Below is a small trained network, with its code and all its weights. Each question gives an input and a class and asks what happens when units are switched off, that is, made to give their printed mean instead of their output.

import numpy as np


def w(rows, s, z=0):
    codes = np.array(rows[::2]) - 128.0
    scale = np.full(codes.shape[1], s)
    scale[-1] = z or s
    return codes * scale


def f(y):
    return np.maximum(y, 0)


def log_softmax(a):
    a = a - a.max(-1, keepdims=True)
    return a - np.log(np.exp(a).sum(-1, keepdims=True))


def net(x, mask):
    res = np.array(x, float).reshape(1, 7) / 4 @ E
    y = f(res @ A[0][:, :-1].T + A[0][:, -1])
    res = res + np.where(mask, y, B[0][:, -1]) @ B[0][:, :-1]
    return log_softmax(res[-1] @ U[:, :-1].T + U[:, -1])


A, B = {}, {}
E = w([
[83,171,225,247,150,111,210,74,174,127,148],'x0',
[146,176,127,172,131,251,138,201,98,183,119],'x1',
[125,108,123,129,129,152,136,123,161,104,129],'x2',
[133,145,136,131,111,110,126,151,118,137,132],'x3',
[139,123,145,146,119,118,117,133,116,133,118],'x4',
[95,58,207,109,242,129,89,181,153,193,208],'x5',
[139,157,135,126,138,94,102,120,99,171,113],'x6',
],0.013)
A[0] = w([
[142,78,132,121,98,51,112,153,120,91,122,145],'neuron 0',
[134,76,178,124,179,114,68,136,150,135,184,154],'neuron 1',
[128,222,82,152,81,195,143,91,88,107,63,137],'neuron 2',
[146,188,202,180,172,142,185,108,136,129,146,111],'neuron 3',
[156,91,63,86,134,145,47,152,91,87,121,254],'neuron 4',
[69,107,158,111,165,123,76,175,140,157,197,147],'neuron 5',
[115,121,108,122,107,95,151,77,153,66,122,211],'neuron 6',
[135,162,145,142,119,250,132,165,111,188,98,158],'neuron 7',
[136,175,147,146,103,82,147,86,147,77,103,169],'neuron 8',
[50,163,176,158,128,60,129,83,183,115,151,153],'neuron 9',
],0.012,0.0089)
B[0] = w([
[112,114,63,54,147,108,114,114,163,133,90,187],'neuron 0',
[42,71,106,147,189,123,132,230,79,186,136,209],'neuron 1',
[109,151,118,214,113,97,154,166,172,37,97,231],'neuron 2',
[25,181,143,131,163,151,127,58,167,124,152,221],'neuron 3',
[205,154,134,43,103,88,30,185,151,139,127,252],'neuron 4',
[127,53,105,147,203,174,136,166,119,146,154,213],'neuron 5',
[77,161,98,128,102,82,133,113,79,197,39,216],'neuron 6',
[147,182,190,162,139,245,125,160,217,115,98,234],'neuron 7',
[202,141,157,147,93,95,113,48,61,145,111,210],'neuron 8',
[61,105,65,207,90,112,143,143,87,116,164,226],'neuron 9',
],0.012,0.021)
U = w([
[173,165,111,81,95,66,99,91,137,130,79,216],'0',
[141,160,119,159,83,133,148,46,63,159,103,177],'1',
[142,54,100,72,142,125,112,146,108,175,118,144],'2',
[102,80,130,176,152,81,181,109,110,142,160,15],'3',
[198,185,133,140,93,165,99,171,161,95,102,223],'4',
[130,183,158,163,129,156,201,65,176,94,99,135],'5',
[229,107,140,133,156,252,107,172,123,190,116,117],'6',
[88,155,187,125,168,213,134,103,155,167,187,5],'7',
],0.012,0.0026)

Each question gives the input, the list of numbers given to net, and the class t.
The units are the neurons (one row each of A and B). Each row of codes is followed by its name. A weight is (code - 128) times the scale printed after its matrix; where a second scale follows, it is the last column's (A, B and U).
mask holds one flag per neuron, in row order. A switched-off neuron (its flag False) gives its mean, the last column of its row in B, instead of its output. The means were averaged over made-up inputs and are rounded, as every weight is.
A unit's drop is (log p(t) with every unit on - log p(t) with that unit switched off) / (log p(t) with every unit on - log p(t) with every unit switched off).
The circuit of an input: a set's keep is (log p(t) with only the set's units on - log p(t) with every unit switched off) / (log p(t) with every unit on - log p(t) with every unit switched off). Starting from all 10 units, units are removed one at a time, each time the one whose removal leaves the highest keep (on an exact tie, the one counted first), for as long as the keep stays at least 0.8.
circuit, biggest first: the units of the circuit, biggest drop first
k most important neurons: the k neurons with the biggest drops, biggest first
drop of u: that unit's drop, to one decimal
input [1,3,4,0,1,-3,0], class 5: circuit, biggest first	(neuron 4)
input [-4,0,-7,5,6,0,-3], class 0: circuit, biggest first	(neuron 7; neuron 1)
input [5,-1,7,7,-3,-7,-8], class 1: 3 most important neurons	(neuron 8; neuron 6; neuron 7)
input [1,6,-6,-2,5,0,-6], class 5: 3 most important neurons	(neuron 4; neuron 1; neuron 5)
input [2,-1,-3,6,-6,4,7], class 3: 2 most important neurons	(neuron 7; neuron 4)
input [7,0,-3,-5,-6,6,8], class 3: 2 most important neurons	(neuron 9; neuron 7)
input [1,-8,8,-5,2,-8,4], class 1: 4 most important neurons	(neuron 8; neuron 4; neuron 9; neuron 6)
input [7,-1,-5,3,-4,-8,-7], class 1: 2 most important neurons	(neuron 8; neuron 6)
input [1,8,1,4,2,8,3], class 7: 3 most important neurons	(neuron 3; neuron 4; neuron 8)
input [1,-1,-6,0,-8,-8,-6], class 1: 4 most important neurons	(neuron 4; neuron 8; neuron 7; neuron 6)
input [1,0,0,-3,4,-2,-6], class 1: 2 most important neurons	(neuron 4; neuron 7)
input [2,0,-1,-5,-7,7,-7], class 3: 3 most important neurons	(neuron 7; neuron 4; neuron 1)
input [1,-3,3,5,4,6,6], class 3: 2 most important neurons	(neuron 4; neuron 9)
input [2,5,-4,8,8,-1,-4], class 5: drop of neuron 4	0.8
input [-3,-1,-4,4,4,-2,-3], class 0: drop of neuron 7	0.5
input [4,5,6,4,8,-2,-7], class 5: drop of neuron 6	0.0
input [1,3,-3,-6,-3,-2,-8], class 5: drop of neuron 4	2.0
